Below are the code and all the weights of a small trained network. Each question names an input and a class and asks about switching units off, where a switched-off unit gives its printed mean instead of its output.

import numpy as np


def w(rows, s, z=0):
    codes = np.array(rows[::2]) - 128.0
    scale = np.full(codes.shape[1], s)
    scale[-1] = z or s
    return codes * scale


def f(y):
    return np.maximum(y, 0)


def log_softmax(a):
    a = a - a.max(-1, keepdims=True)
    return a - np.log(np.exp(a).sum(-1, keepdims=True))


def net(x, mask):
    res = np.array(x, float).reshape(1, 7) / 4 @ E
    y = f(res @ A[0][:, :-1].T + A[0][:, -1])
    res = res + np.where(mask, y, B[0][:, -1]) @ B[0][:, :-1]
    return log_softmax(res[-1] @ U[:, :-1].T + U[:, -1])


A, B = {}, {}
E = w([
[127,130,128,128,128,123,125],'x0',
[128,127,132,129,130,131,130],'x1',
[169,229,121,177,134,109,248],'x2',
[33,167,95,58,53,198,162],'x3',
[129,129,136,125,130,130,128],'x4',
[192,164,41,20,180,162,108],'x5',
[117,44,129,45,121,42,213],'x6',
],0.011)
A[0] = w([
[195,96,143,171,204,76,113,94],'n0',
[129,132,163,133,98,111,124,55],'n1',
[130,74,136,95,143,99,180,78],'n2',
[127,105,170,80,158,86,154,122],'n3',
[80,106,205,178,74,96,135,83],'n4',
[150,135,92,98,164,153,136,57],'n5',
[64,141,89,98,61,170,166,82],'n6',
[154,202,108,163,142,97,223,107],'n7',
[191,124,147,137,172,80,103,83],'n8',
[69,78,168,203,81,108,147,85],'n9',
[66,164,122,81,54,161,168,55],'n10',
[118,185,142,183,167,198,60,85],'n11',
[160,129,78,90,173,162,126,101],'n12',
[122,108,126,89,110,74,154,72],'n13',
[150,110,109,102,181,183,154,55],'n14',
[117,83,150,104,140,144,85,63],'n15',
[209,85,148,171,187,94,135,99],'n16',
[117,193,150,161,151,152,73,2],'n17',
[112,65,120,82,148,79,190,92],'n18',
[125,75,127,114,126,112,179,88],'n19',
[181,90,151,158,179,99,111,96],'n20',
[86,41,125,91,127,123,11,110],'n21',
[149,204,143,136,146,107,197,76],'n22',
[170,141,60,46,192,126,116,58],'n23',
[156,66,158,89,122,127,177,97],'n24',
[81,93,166,187,123,137,165,70],'n25',
],0.012,0.0049)
B[0] = w([
[25,119,115,74,70,191,95,223],'n0',
[124,138,137,117,146,105,118,142],'n1',
[186,145,78,182,78,134,91,183],'n2',
[162,138,120,166,80,104,120,180],'n3',
[142,157,98,69,219,80,104,212],'n4',
[145,147,130,93,159,91,122,177],'n5',
[38,113,148,50,66,194,102,214],'n6',
[168,33,204,173,160,187,225,225],'n7',
[74,132,134,70,103,164,119,195],'n8',
[128,205,116,84,202,26,146,216],'n9',
[47,99,112,65,79,201,103,213],'n10',
[222,179,58,215,43,107,86,234],'n11',
[116,154,130,129,189,86,128,205],'n12',
[176,148,82,170,86,117,108,174],'n13',
[132,140,148,102,159,83,106,170],'n14',
[149,99,178,151,144,143,192,174],'n15',
[51,129,144,55,80,194,111,216],'n16',
[174,154,94,193,79,105,88,185],'n17',
[202,166,70,213,59,128,75,206],'n18',
[195,151,91,158,114,131,78,172],'n19',
[39,105,135,47,85,163,104,199],'n20',
[186,19,239,206,191,215,254,251],'n21',
[148,46,194,186,186,185,209,199],'n22',
[115,212,101,75,222,21,132,241],'n23',
[162,145,86,192,112,132,102,179],'n24',
[121,177,117,85,189,49,114,185],'n25',
],0.0083,0.014)
U = w([
[153,38,184,197,156,150,200,255],'0',
[12,115,119,79,28,154,73,125],'1',
[201,168,73,234,27,97,49,68],'2',
[119,190,111,95,237,31,106,46],'3',
],0.011,0.0026)

Each question gives the input, the list of numbers given to net, and the class t.
The units are the neurons (one row each of A and B). Each row of codes is followed by its name. A weight is (code - 128) times the scale printed after its matrix; where a second scale follows, it is the last column's (A, B and U).
mask holds one flag per neuron, in row order. A switched-off neuron (its flag False) gives its mean, the last column of its row in B, instead of its output. The means were averaged over made-up inputs and are rounded, as every weight is.
A unit's drop is (log p(t) with every unit on - log p(t) with that unit switched off) / (log p(t) with every unit on - log p(t) with every unit switched off).
The circuit of an input: a set's keep is (log p(t) with only the set's units on - log p(t) with every unit switched off) / (log p(t) with every unit on - log p(t) with every unit switched off). Starting from the 12 units with the biggest drops (on a tie, the unit counted first), units are removed one at a time, each time the one whose removal leaves the highest keep (on an exact tie, the one counted first), for as long as the keep stays at least 0.8.
circuit, biggest first: the units of the circuit, biggest drop first
unit that matters most: the unit with the biggest drop
k most important neurons: the k neurons with the biggest drops, biggest first
drop when u is switched off: that unit's drop, to one decimal
input [-4,6,-2,-6,5,3,8], class 2: circuit, biggest first -> [n18]
input [-7,3,6,-8,8,7,8], class 1: 2 most important neurons -> [n16, n0]
input [-1,-2,7,2,-4,-5,8], class 2: 3 most important neurons -> [n18, n21, n2]
input [6,-1,0,-3,4,3,1], class 1: 2 most important neurons -> [n9, n4]
input [-5,-5,8,5,3,6,2], class 0: 2 most important neurons -> [n7, n22]
input [5,7,7,7,-4,7,-6], class 0: 3 most important neurons -> [n7, n22, n0]
input [5,7,-5,-7,-5,-8,-5], class 3: 2 most important neurons -> [n9, n4]
input [6,-5,-8,0,-5,-5,7], class 0: 2 most important neurons -> [n21, n11]
input [8,-2,1,-6,1,-6,0], class 1: 2 most important neurons -> [n0, n16]
input [3,6,6,1,-3,3,6], class 0: 3 most important neurons -> [n7, n22, n11]
input [-1,1,-7,3,-6,8,6], class 3: 4 most important neurons -> [n23, n7, n12, n22]
input [5,0,7,3,-2,7,-4], class 0: 3 most important neurons -> [n7, n22, n9]
input [2,8,-1,-3,-8,-7,8], class 2: 2 most important neurons -> [n18, n2]
input [-5,-4,3,5,-8,-8,-4], class 3: unit that matters most -> n9
input [-7,-3,-3,6,4,1,-8], class 2: drop when n11 is switched off -> 1.7
input [-6,-7,-1,5,3,-5,-6], class 2: drop when n16 is switched off -> 0.4
input [7,-8,-7,4,5,2,-7], class 0: drop when n21 is switched off -> 1.7
